Below are the code and all the weights of a small trained network. Each question names an input and a target symbol and asks about switching units off, where a switched-off unit gives its printed mean instead of its output.

import numpy as np


def w(rows, s, z=0):
    codes = np.array(rows[::2]) - 128.0
    scale = np.full(codes.shape[1], s)
    scale[-1] = z or s
    return codes * scale


def f(y):
    return y / 2 * (1 + np.tanh(0.7978845608 * (y + 0.044715 * y**3)))


def softmax(a):
    e = np.exp(a - a.max(-1, keepdims=True))
    return e / e.sum(-1, keepdims=True)


def log_softmax(a):
    a = a - a.max(-1, keepdims=True)
    return a - np.log(np.exp(a).sum(-1, keepdims=True))


def net(x, mask):
    ids = ['αγζηλμξσφ'.index(c) for c in x.split()]
    T = len(ids)
    res = E[ids] + P[:T]
    r = res
    for j in range(3):
        rows = slice(3 * j, 3 * j + 3)
        q, k, v = (r @ M[0][rows].T for M in (Q, K, V))
        z = softmax(np.where(np.tri(T) > 0, q @ k.T / 3**0.5, -1e9)) @ v
        o = O[0][rows]
        res = res + np.where(mask[j], z, o[:, -1]) @ o[:, :-1]
    y = f(res @ A[0][:, :-1].T + A[0][:, -1])
    res = res + np.where(mask[3:7], y, B[0][:, -1]) @ B[0][:, :-1]
    return log_softmax(res[-1] @ U[:, :-1].T + U[:, -1])


Q, K, V, O, A, B = {}, {}, {}, {}, {}, {}
E = w([
[70,83,163,109],'α',
[103,67,116,111],'γ',
[70,87,121,108],'ζ',
[53,99,130,101],'η',
[151,43,15,172],'λ',
[84,83,97,112],'μ',
[76,84,104,108],'ξ',
[12,205,77,247],'σ',
[78,87,110,111],'φ',
],0.014)
P = w([
[98,10,172,254],'0',
[26,40,40,130],'1',
[111,36,185,148],'2',
[77,76,72,77],'3',
[139,68,176,93],'4',
[106,112,91,41],'5',
[156,108,165,71],'6',
[153,144,141,59],'7',
[125,186,131,40],'8',
[183,156,190,76],'9',
[124,236,126,31],'10',
[170,177,219,69],'11',
],0.0067)
Q[0] = w([
[130,196,117,30],'head 1',
[115,147,70,145],'head 1',
[254,198,137,152],'head 1',
[114,161,115,222],'head 2',
[217,129,88,151],'head 2',
[105,73,75,149],'head 2',
[129,153,102,196],'head 3',
[114,83,180,159],'head 3',
[60,66,92,167],'head 3',
],0.023)
K[0] = w([
[204,107,215,141],'head 1',
[158,158,163,183],'head 1',
[18,5,153,161],'head 1',
[61,107,90,218],'head 2',
[221,142,94,180],'head 2',
[122,49,98,119],'head 2',
[148,97,131,85],'head 3',
[89,152,83,77],'head 3',
[208,243,135,93],'head 3',
],0.021)
V[0] = w([
[142,89,174,120],'head 1',
[180,111,128,186],'head 1',
[108,177,174,187],'head 1',
[90,185,75,132],'head 2',
[93,73,73,169],'head 2',
[166,117,96,54],'head 2',
[114,51,91,139],'head 3',
[143,251,67,203],'head 3',
[209,126,61,90],'head 3',
],0.014)
O[0] = w([
[205,104,126,195,95],'head 1',
[106,95,107,122,113],'head 1',
[97,157,35,83,109],'head 1',
[157,106,191,131,137],'head 2',
[80,147,182,57,252],'head 2',
[69,209,133,197,115],'head 2',
[102,131,173,203,221],'head 3',
[10,175,89,56,104],'head 3',
[127,104,224,69,64],'head 3',
],0.013,0.012)
A[0] = w([
[120,166,68,251,81],'neuron 1',
[190,85,94,154,218],'neuron 2',
[109,49,92,221,4],'neuron 3',
[140,207,79,86,223],'neuron 4',
],0.013,0.0049)
B[0] = w([
[98,97,190,144,181],'neuron 1',
[82,116,194,73,184],'neuron 2',
[190,216,4,158,217],'neuron 3',
[233,98,139,140,246],'neuron 4',
],0.015,0.013)
U = w([
[186,131,26,188,227],'α',
[215,107,193,37,235],'γ',
[114,139,73,72,22],'ζ',
[114,135,64,71,20],'η',
[12,243,52,29,163],'λ',
[84,140,66,67,82],'μ',
[101,174,76,61,58],'ξ',
[214,131,27,1,1],'σ',
[101,147,61,68,66],'φ',
],0.0038,0.0045)

Each question gives the input, a string of symbols that net reads in full, and the target symbol t.
The units are the heads (3 rows each of Q, K, V and O) and the neurons (one row each of A and B). Each row of codes is followed by its name. A weight is (code - 128) times the scale printed after its matrix; where a second scale follows, it is the last column's (O, A, B and U).
mask holds one flag per unit, heads first, then neurons. A switched-off unit (its flag False) gives its mean, the last column of its rows in O or B, instead of its output. The means were averaged over made-up inputs and are rounded, as every weight is.
A unit's drop is (log p(t) with every unit on - log p(t) with that unit switched off) / (log p(t) with every unit on - log p(t) with every unit switched off).
The circuit of an input: a set's keep is (log p(t) with only the set's units on - log p(t) with every unit switched off) / (log p(t) with every unit on - log p(t) with every unit switched off). Starting from all 7 units, units are removed one at a time, each time the one whose removal leaves the highest keep (on an exact tie, the one counted first), for as long as the keep stays at least 0.8.
circuit, biggest first: the units of the circuit, biggest drop first
most important unit: the unit with the biggest drop
k most important neurons: the k neurons with the biggest drops, biggest first
heads that matter: for each layer, one digit per head in row order, 1 if its drop is at least 0.15 and else 0, layers parted by /
input λ α μ, target α: heads that matter => 101
input ζ λ φ λ μ λ μ η σ σ σ ζ, target σ: circuit, biggest first => (neuron 4; head 3)
input μ γ λ γ α, target α: heads that matter => 010
input ξ μ η ξ σ η, target σ: circuit, biggest first => (neuron 4; head 3; head 1)
input μ λ σ, target λ: circuit, biggest first => (head 1)
input φ ξ α σ λ, target σ: heads that matter => 101
input σ λ α, target λ: heads that matter => 101
input φ γ ζ, target α: heads that matter => 001
input η μ λ μ λ ζ φ ξ φ φ σ η, target σ: circuit, biggest first => (head 3; neuron 4)
input γ λ λ φ, target α: 2 most important neurons => (neuron 3; neuron 1)
input λ μ μ η, target α: heads that matter => 011
input σ σ σ, target σ: heads that matter => 111
input λ σ γ, target σ: circuit, biggest first => (neuron 4; head 1; head 3)
input ξ γ σ φ λ ξ λ λ λ φ, target λ: most important unit => neuron 4
input γ λ φ λ ξ η, target α: circuit, biggest first => (head 2; head 3)
input λ σ μ, target σ: 2 most important neurons => (neuron 4; neuron 1)
input λ λ γ, target α: circuit, biggest first => (neuron 3; head 3; head 2)
input α λ φ μ γ ξ σ ξ, target σ: heads that matter => 001
input λ λ ξ, target α: heads that matter => 101
input λ λ λ λ λ λ ζ φ λ α, target α: circuit, biggest first => (head 2)
input α λ λ ξ λ λ σ, target λ: circuit, biggest first => (head 1; neuron 4; head 3)
input μ λ η φ ζ λ λ λ, target γ: heads that matter => 101
input σ φ φ α α α φ, target α: circuit, biggest first => (head 2; neuron 2)
input γ σ μ φ ζ λ ξ λ λ, target λ: heads that matter => 111
input ζ μ λ σ φ, target σ: 2 most important neurons => (neuron 4; neuron 1)
input λ ζ σ μ, target σ: circuit, biggest first => (neuron 4; head 3; head 1)
